Here is a tiny trained network, its code and every weight. The questions are about switching its units off for an input and a target symbol, where a switched-off unit gives its printed mean instead of its output.

import numpy as np


def w(rows, s, z=0):
    codes = np.array(rows[::2]) - 128.0
    scale = np.full(codes.shape[1], s)
    scale[-1] = z or s
    return codes * scale


def norm(h):
    return h / np.sqrt((h * h).mean(-1, keepdims=True) + 1e-5)


def f(y):
    return np.maximum(y, 0)


def softmax(a):
    e = np.exp(a - a.max(-1, keepdims=True))
    return e / e.sum(-1, keepdims=True)


def log_softmax(a):
    a = a - a.max(-1, keepdims=True)
    return a - np.log(np.exp(a).sum(-1, keepdims=True))


def net(x, mask):
    ids = ['βγεζηλξπστφω'.index(c) for c in x.split()]
    T = len(ids)
    res = E[ids] + P[:T]
    u = 0
    for l in range(3):
        q, k, v = (norm(res) @ M[l].T for M in (Q, K, V))
        z = softmax(np.where(np.tri(T) > 0, q @ k.T / 2**0.5, -1e9)) @ v
        res = res + np.where(mask[u], z, O[l][:, -1]) @ O[l][:, :-1]
        u += 1
        y = f(norm(res) @ A[l][:, :-1].T + A[l][:, -1])
        res = res + np.where(mask[u : u + 8], y, B[l][:, -1]) @ B[l][:, :-1]
        u += 8
    return log_softmax(norm(res)[-1] @ U[:, :-1].T + U[:, -1])


Q, K, V, O, A, B = {}, {}, {}, {}, {}, {}
E = w([
[127,89,129,129,123,99,101],'β',
[119,94,110,120,167,155,131],'γ',
[147,73,92,97,69,137,54],'ε',
[81,103,126,130,167,135,153],'ζ',
[147,171,124,148,180,157,153],'η',
[64,85,67,105,135,114,146],'λ',
[89,101,131,117,56,84,94],'ξ',
[136,109,130,166,112,98,85],'π',
[146,162,254,189,106,124,159],'σ',
[164,111,161,181,182,157,153],'τ',
[155,86,193,198,146,154,126],'φ',
[172,25,249,116,194,175,180],'ω',
],0.02)
P = w([
[164,106,1,107,18,144,212],'0',
[199,76,118,156,75,171,114],'1',
[177,108,10,152,72,158,175],'2',
[68,100,135,102,138,76,122],'3',
[146,76,99,133,96,176,123],'4',
[162,83,116,73,191,77,123],'5',
[139,84,124,100,145,144,109],'6',
[140,96,134,72,158,115,94],'7',
[150,118,133,66,166,120,99],'8',
[162,127,133,50,172,120,89],'9',
[162,152,129,42,166,134,71],'10',
[129,140,161,66,161,114,93],'11',
[144,148,155,54,155,140,69],'12',
],0.0083)
Q[0] = w([
[178,255,11,211,108,244,237],'L0H1',
[33,104,104,207,43,251,120],'L0H1',
],0.0044)
K[0] = w([
[81,203,64,128,70,134,214],'L0H1',
[224,83,2,173,49,116,163],'L0H1',
],0.0063)
V[0] = w([
[141,167,136,117,76,185,157],'L0H1',
[254,130,56,103,20,79,10],'L0H1',
],0.0059)
O[0] = w([
[43,39,99,255,165,170,171,1],'L0H1',
[205,185,93,115,200,42,165,48],'L0H1',
],0.0078,0.00097)
A[0] = w([
[155,194,80,85,99,133,192,37],'L0N1',
[132,94,102,155,74,107,6,51],'L0N2',
[51,123,160,210,189,196,143,213],'L0N3',
[108,98,93,171,255,148,69,241],'L0N4',
[162,170,167,103,132,184,192,191],'L0N5',
[209,50,31,55,194,192,64,154],'L0N6',
[146,145,63,160,58,137,131,7],'L0N7',
[126,215,191,150,166,183,164,62],'L0N8',
],0.0066,0.0017)
B[0] = w([
[99,155,211,168,203,156,174,135],'L0N1',
[70,155,139,113,248,64,104,184],'L0N2',
[104,184,122,134,146,153,176,253],'L0N3',
[110,218,150,91,126,211,97,228],'L0N4',
[38,3,52,93,99,115,132,183],'L0N5',
[58,161,160,153,128,82,190,237],'L0N6',
[25,92,117,184,184,103,67,141],'L0N7',
[142,60,178,104,183,73,68,184],'L0N8',
],0.0061,0.0058)
Q[1] = w([
[53,105,201,48,212,98,2],'L1H1',
[105,119,92,207,103,110,157],'L1H1',
],0.0078)
K[1] = w([
[144,143,203,105,135,139,40],'L1H1',
[140,128,120,254,121,104,140],'L1H1',
],0.0093)
V[1] = w([
[42,139,238,99,42,38,204],'L1H1',
[19,159,3,128,185,192,30],'L1H1',
],0.0047)
O[1] = w([
[251,174,102,172,152,224,66,242],'L1H1',
[167,144,163,108,109,45,195,5],'L1H1',
],0.013,0.0026)
A[1] = w([
[144,134,196,161,136,103,127,85],'L1N1',
[99,145,177,174,153,141,123,136],'L1N2',
[160,102,144,192,121,145,104,150],'L1N3',
[111,115,12,100,106,150,128,1],'L1N4',
[185,172,115,128,85,78,121,104],'L1N5',
[140,86,124,104,134,154,165,81],'L1N6',
[99,118,129,140,134,128,121,141],'L1N7',
[58,140,96,129,107,123,104,143],'L1N8',
],0.011,0.0039)
B[1] = w([
[138,153,158,165,151,123,89,190],'L1N1',
[173,117,167,56,171,111,164,254],'L1N2',
[171,139,84,102,99,71,110,241],'L1N3',
[156,118,167,109,98,208,96,142],'L1N4',
[79,164,187,121,44,207,218,144],'L1N5',
[79,196,138,184,146,59,52,142],'L1N6',
[66,97,123,151,96,254,166,161],'L1N7',
[191,116,127,107,205,49,152,163],'L1N8',
],0.0072,0.0076)
Q[2] = w([
[93,167,98,156,48,109,160],'L2H1',
[137,116,97,255,120,135,238],'L2H1',
],0.0058)
K[2] = w([
[195,112,209,254,133,81,181],'L2H1',
[73,34,61,188,18,144,194],'L2H1',
],0.0057)
V[2] = w([
[163,6,35,26,25,121,132],'L2H1',
[255,17,186,159,129,84,118],'L2H1',
],0.0052)
O[2] = w([
[218,109,198,17,129,178,158,1],'L2H1',
[166,2,123,161,220,164,136,169],'L2H1',
],0.0099,0.0038)
A[2] = w([
[241,131,168,170,113,108,29,252],'L2N1',
[114,171,69,112,210,207,232,171],'L2N2',
[162,21,195,68,63,176,225,58],'L2N3',
[234,153,129,109,249,231,173,77],'L2N4',
[149,151,187,150,197,143,115,96],'L2N5',
[84,94,164,155,107,219,144,199],'L2N6',
[49,99,73,2,72,145,135,108],'L2N7',
[26,68,173,118,234,111,113,154],'L2N8',
],0.0063,0.003)
B[2] = w([
[34,140,2,53,136,144,160,254],'L2N1',
[163,58,139,119,143,134,35,187],'L2N2',
[25,65,105,56,104,106,33,147],'L2N3',
[145,201,202,162,146,106,102,219],'L2N4',
[27,145,209,120,75,120,106,206],'L2N5',
[139,150,144,71,19,186,186,190],'L2N6',
[86,252,190,97,119,168,115,144],'L2N7',
[165,63,147,180,17,58,80,239],'L2N8',
],0.0062,0.0085)
U = w([
[227,173,157,116,156,120,110,100],'β',
[57,130,150,161,131,118,198,4],'γ',
[169,146,161,7,113,132,151,149],'ε',
[153,138,190,72,217,75,145,114],'ζ',
[142,153,105,194,146,248,102,121],'η',
[93,104,124,147,86,129,171,149],'λ',
[93,208,119,89,2,154,133,97],'ξ',
[110,235,98,191,65,90,137,164],'π',
[148,138,47,138,216,127,74,133],'σ',
[137,104,110,136,108,131,119,112],'τ',
[127,62,94,163,192,21,70,130],'φ',
[75,7,185,99,120,153,104,189],'ω',
],0.0099,0.0023)

Each question gives the input, a string of symbols that net reads in full, and the target symbol t.
The units are the heads (2 rows each of Q, K, V and O) and the neurons (one row each of A and B). Each row of codes is followed by its name. A weight is (code - 128) times the scale printed after its matrix; where a second scale follows, it is the last column's (O, A, B and U).
mask holds one flag per unit, layer by layer, with each layer's heads first. A switched-off unit (its flag False) gives its mean, the last column of its rows in O or B, instead of its output. The means were averaged over made-up inputs and are rounded, as every weight is.
A unit's drop is (log p(t) with every unit on - log p(t) with that unit switched off) / (log p(t) with every unit on - log p(t) with every unit switched off).
The circuit of an input: a set's keep is (log p(t) with only the set's units on - log p(t) with every unit switched off) / (log p(t) with every unit on - log p(t) with every unit switched off). Starting from the 12 units with the biggest drops (on a tie, the unit counted first), units are removed one at a time, each time the one whose removal leaves the highest keep (on an exact tie, the one counted first), for as long as the keep stays at least 0.8.
circuit, biggest first: the units of the circuit, biggest drop first
most important unit: the unit with the biggest drop
k most important neurons: the k neurons with the biggest drops, biggest first
top k neurons in layer l: the k neurons of layer l with the biggest drops, biggest first
input φ π φ φ γ π β ζ φ σ φ ζ τ, target ω: 3 most important neurons : L0N5; L0N8; L0N4
input φ φ σ ζ φ ω φ σ φ σ σ ζ, target η: most important unit : L1H1
input η φ φ γ φ γ ζ φ ζ π σ β, target σ: 2 most important neurons : L0N6; L0N8
input σ φ π γ φ ζ γ ζ, target ξ: circuit, biggest first : L2H1; L0N4
input π φ ζ, target φ: circuit, biggest first : L1H1; L2N2; L2N5
input φ φ ε λ ε π ζ, target ζ: circuit, biggest first : L2H1; L0H1
input φ ε γ, target ω: top 2 neurons in layer 1 : L1N3; L1N1
input σ β φ σ ζ γ, target η: circuit, biggest first : L0N6; L1H1
input β φ φ, target σ: circuit, biggest first : L0H1; L2N8
input ξ ζ ζ ζ γ, target ξ: top 3 neurons in layer 1 : L1N1; L1N8; L1N3
input β φ φ ζ τ, target ω: circuit, biggest first : L1H1; L0N5
input η β η ε π, target π: circuit, biggest first : L0H1; L1N5
input γ λ φ, target π: 2 most important neurons : L0N6; L1N6
input σ ζ φ σ β η, target η: circuit, biggest first : L0H1
input φ λ β, target φ: 2 most important neurons : L0N7; L1N2
input φ ε ε σ, target ζ: circuit, biggest first : L2H1; L0H1
input τ σ φ φ σ, target ω: circuit, biggest first : L1N2; L0N5; L2H1
input π φ λ, target φ: 3 most important neurons : L1N8; L2N2; L0N1
input τ φ σ σ λ, target η: circuit, biggest first : L1H1; L1N4
input φ σ γ φ, target η: circuit, biggest first : L1H1
input σ ζ φ σ φ ε φ β ζ λ π, target π: top 2 neurons in layer 2 : L2N2; L2N3
input ζ σ φ φ ζ φ σ τ φ ζ ζ φ, target ξ: circuit, biggest first : L2H1; L0H1; L2N6
input φ ζ π φ φ λ, target ω: circuit, biggest first : L1N4; L2N1
input π π ζ β β φ, target σ: 2 most important neurons : L1N3; L2N1
input ε ε π σ σ π, target σ: 3 most important neurons : L0N6; L0N8; L2N1
input ζ φ ε φ φ σ ζ γ, target η: top 3 neurons in layer 0 : L0N6; L0N8; L0N3
input ω φ ζ σ π π φ, target φ: most important unit : L0H1
input σ ε ζ ω π φ φ φ φ ζ φ λ λ, target ω: 2 most important neurons : L1N4; L1N3
input γ ω φ, target π: 2 most important neurons : L0N6; L1N2
input φ ζ γ φ β φ ω φ φ γ, target ω: 2 most important neurons : L1N3; L0N6
